Look-ups in named tables: a row name and a column name give one cell, copied from the table.

vugared =
|  | velut | sifop | fepogi |
|---|---|---|---|
| tuv | 6757 | 5189 | 2397 |
| fimugo | 1862 | 4846 | 4867 |
| feponid | 6306 | 6204 | 943 |
| degad | 5007 | 2582 | 3851 |
| rog | 4676 | 1575 | 4087 |
| ruzova | 5295 | 947 | 3991 |
| ret | 3995 | 1722 | 2456 |
| pato | 8466 | 5871 | 1834 |
| vip | 5450 | 1170 | 3751 |
| fitag | 5111 | 1255 | 3811 |
| fute | 7821 | 5008 | 2110 |
| zuk | 5258 | 7113 | 3130 |

What is the fepogi of ret in vugared?
2456
What is the velut of ret in vugared?
3995
What is the sifop of tuv in vugared?
5189
What is the fepogi of degad in vugared?
3851
What is the velut of vip in vugared?
5450
What is the fepogi of fimugo in vugared?
4867
What is the fepogi of zuk in vugared?
3130
What is the fepogi of feponid in vugared?
943
What is the velut of pato in vugared?
8466
What is the sifop of fute in vugared?
5008
What is the sifop of rog in vugared?
1575
What is the velut of tuv in vugared?
6757
What is the fepogi of rog in vugared?
4087
What is the sifop of feponid in vugared?
6204
What is the velut of fitag in vugared?
5111
What is the velut of rog in vugared?
4676
What is the fepogi of vip in vugared?
3751
What is the fepogi of pato in vugared?
1834
Which row has the largest fepogi? fimugo

geka =
	zod	bobe	kasoriz	romod
vik	0.6	0.8	0.9	0.7
varol	0.2	0.2	0.4	0.7
niv	0.2	0.4	0.7	0.9
mumopa	0.9	0.9	0.7	0.4
mamesuz	0.4	0.7	0.9	0.8
tiv	0.7	0.9	0.8	0.6
fita	0.5	0.3	0.2	0.5
vud	0.9	0.6	0.3	0.2
famafud	1.0	0.8	0.4	0.2
mir	0.8	0.5	0.2	0.2
goso	1.0	0.9	0.6	0.3

vik, bobe: 0.8
varol, zod: 0.2
varol, kasoriz: 0.4
varol, romod: 0.7
fita, kasoriz: 0.2
mir, zod: 0.8
famafud, bobe: 0.8
vik, zod: 0.6
mamesuz, zod: 0.4
mumopa, bobe: 0.9
niv, zod: 0.2
niv, kasoriz: 0.7

lilon:
|  | palona | redet | sidor | bofital | bis | finud | kevesuf |
|---|---|---|---|---|---|---|---|
| mupud | -332 | -180 | -113 | -320 | -107 | 56 | 97 |
| gelunes | -27 | 0 | -47 | 534 | 77 | 110 | -252 |
| zope | -405 | 307 | -120 | 948 | -181 | -11 | 192 |
| fanuki | -12 | -137 | 178 | -17 | -177 | 40 | 101 |
| lizam | 38 | 6 | 286 | 190 | 124 | 122 | 271 |
| nisu | -224 | -75 | 223 | -377 | -140 | -113 | 272 |
| gota | 285 | 108 | -394 | -285 | 281 | 171 | 134 |
| medosin | -188 | 158 | -243 | -46 | 177 | -527 | -180 |
| besurup | 147 | 127 | 136 | 203 | 151 | 464 | 199 |
| medo | -325 | -260 | -225 | -658 | 1 | 310 | 221 |
| mobo | 107 | -24 | 41 | -215 | 230 | -70 | 77 |

What is the bofital of zope in lilon? 948
What is the kevesuf of gota in lilon? 134
What is the bofital of besurup in lilon? 203
What is the kevesuf of medosin in lilon? -180
What is the kevesuf of lizam in lilon? 271
What is the kevesuf of gelunes in lilon? -252
What is the palona of mobo in lilon? 107
What is the palona of mupud in lilon? -332
What is the finud of mobo in lilon? -70
What is the palona of fanuki in lilon? -12
What is the redet of mobo in lilon? -24
What is the bis of medosin in lilon? 177

dol:
columns: gisov, zedin
sogoke: [-0.2, 0.8]
taz: [-0.4, 0.7]
guz: [-0.5, 0.5]
tizonu: [-0.6, -0.2]
makufo: [0.2, -0.5]
fezi: [-0.2, 0.8]

What is the zedin of taz in dol?
0.7
What is the gisov of taz in dol?
-0.4
What is the gisov of sogoke in dol?
-0.2
What is the zedin of fezi in dol?
0.8
What is the zedin of sogoke in dol?
0.8
What is the zedin of tizonu in dol?
-0.2
What is the gisov of guz in dol?
-0.5

foru =
,vor,sikibiv,numu,vefu,kula,mokofe,gov,gufaso,luboni,kupavi
lema,38629,52298,15922,38484,33562,55118,21669,49303,41605,65177
rus,44659,68651,6073,39720,23578,64729,5614,55191,49419,86107
ligi,35971,42122,23020,43178,38648,47429,35623,38571,39545,46474

What is the numu of lema in foru?
15922
What is the vor of rus in foru?
44659
What is the luboni of rus in foru?
49419
What is the gov of rus in foru?
5614
What is the kupavi of rus in foru?
86107
What is the gov of lema in foru?
21669
What is the mokofe of lema in foru?
55118
What is the vefu of lema in foru?
38484
What is the kula of rus in foru?
23578
What is the vefu of ligi in foru?
43178
What is the numu of ligi in foru?
23020

Table kofipef
	dasuv	vopesa	vumol	lonid	tiv	kogasa
zom	16767	-71181	-41361	-4756	-44769	-32854
kotama	46089	-28775	-56077	47432	-3984	-13825
korilel	-61065	-11482	26222	-59926	-43632	-31108
tanemes	-57137	46275	44596	-43204	-3403	7761
beba	41275	-59807	-61518	27786	-36578	-29238
zan	-61520	36094	45727	-52257	-22228	-12248
zafup	38174	22183	-22498	37107	63478	38321
libefu	-60007	-18189	18563	-58325	-44306	-32184
gefor	42315	9145	-31102	44428	48131	23595
firami	-62661	6276	38351	-61814	-39947	-27893
ridazad	-37547	57674	34534	-20106	37941	31042
pib	12429	45738	6140	12002	73101	47358

vopesa of zan: 36094
tiv of firami: -39947
kogasa of zom: -32854
vopesa of ridazad: 57674
vumol of kotama: -56077
dasuv of gefor: 42315
vumol of beba: -61518
kogasa of zafup: 38321
dasuv of tanemes: -57137
kogasa of firami: -27893
vumol of tanemes: 44596
dasuv of pib: 12429
lonid of firami: -61814
kogasa of ridazad: 31042
dasuv of korilel: -61065
lonid of ridazad: -20106
dasuv of zom: 16767
Row with the largest dasuv: kotama

rov:
columns: lin, nete
talam: [95, 134]
fil: [195, 98]
dububev: [127, 14]
pibuz: [4, 106]
negi: [65, 128]
labe: [101, 130]
kedivu: [99, 40]
vefid: [134, 142]
rebi: [206, 107]
dak: [144, 138]

dak, lin: 144
talam, lin: 95
vefid, nete: 142
kedivu, nete: 40
rebi, nete: 107
fil, lin: 195
negi, nete: 128
negi, lin: 65
rebi, lin: 206
labe, lin: 101
dububev, nete: 14
dak, nete: 138
kedivu, lin: 99
Row with the largest nete: vefid

voguta
         gipid  kapa  vuleg  mir  nes
tuki       144   173    118  160   78
nuvebi     134   140    159   43  170
silozek     80    66    128  186  199

What is the kapa of nuvebi in voguta?
140
What is the vuleg of tuki in voguta?
118
What is the nes of silozek in voguta?
199
What is the kapa of tuki in voguta?
173
What is the mir of tuki in voguta?
160
What is the gipid of silozek in voguta?
80
What is the nes of tuki in voguta?
78
What is the kapa of silozek in voguta?
66
What is the nes of nuvebi in voguta?
170

dos =
	let	mef
nov	219	183
kedegib	135	139
mok	128	124
suza	142	138
zikofik	58	100

suza, let => 142
suza, mef => 138
zikofik, let => 58
mok, mef => 124
nov, let => 219
kedegib, mef => 139
kedegib, let => 135
nov, mef => 183
mok, let => 128
zikofik, mef => 100

pepopu:
,vima,raruman,peki,san,negi
nekov,87,87,133,141,133
vep,57,114,134,135,133
fekuraz,174,11,134,124,131
funinim,112,227,133,122,133

nekov, raruman: 87
fekuraz, raruman: 11
vep, peki: 134
nekov, san: 141
funinim, raruman: 227
vep, vima: 57
funinim, peki: 133
fekuraz, negi: 131
vep, raruman: 114
funinim, san: 122
nekov, negi: 133
funinim, vima: 112
fekuraz, san: 124
funinim, negi: 133
fekuraz, peki: 134
nekov, peki: 133
fekuraz, vima: 174
nekov, vima: 87
vep, negi: 133
vep, san: 135
Row with the largest raruman: funinim

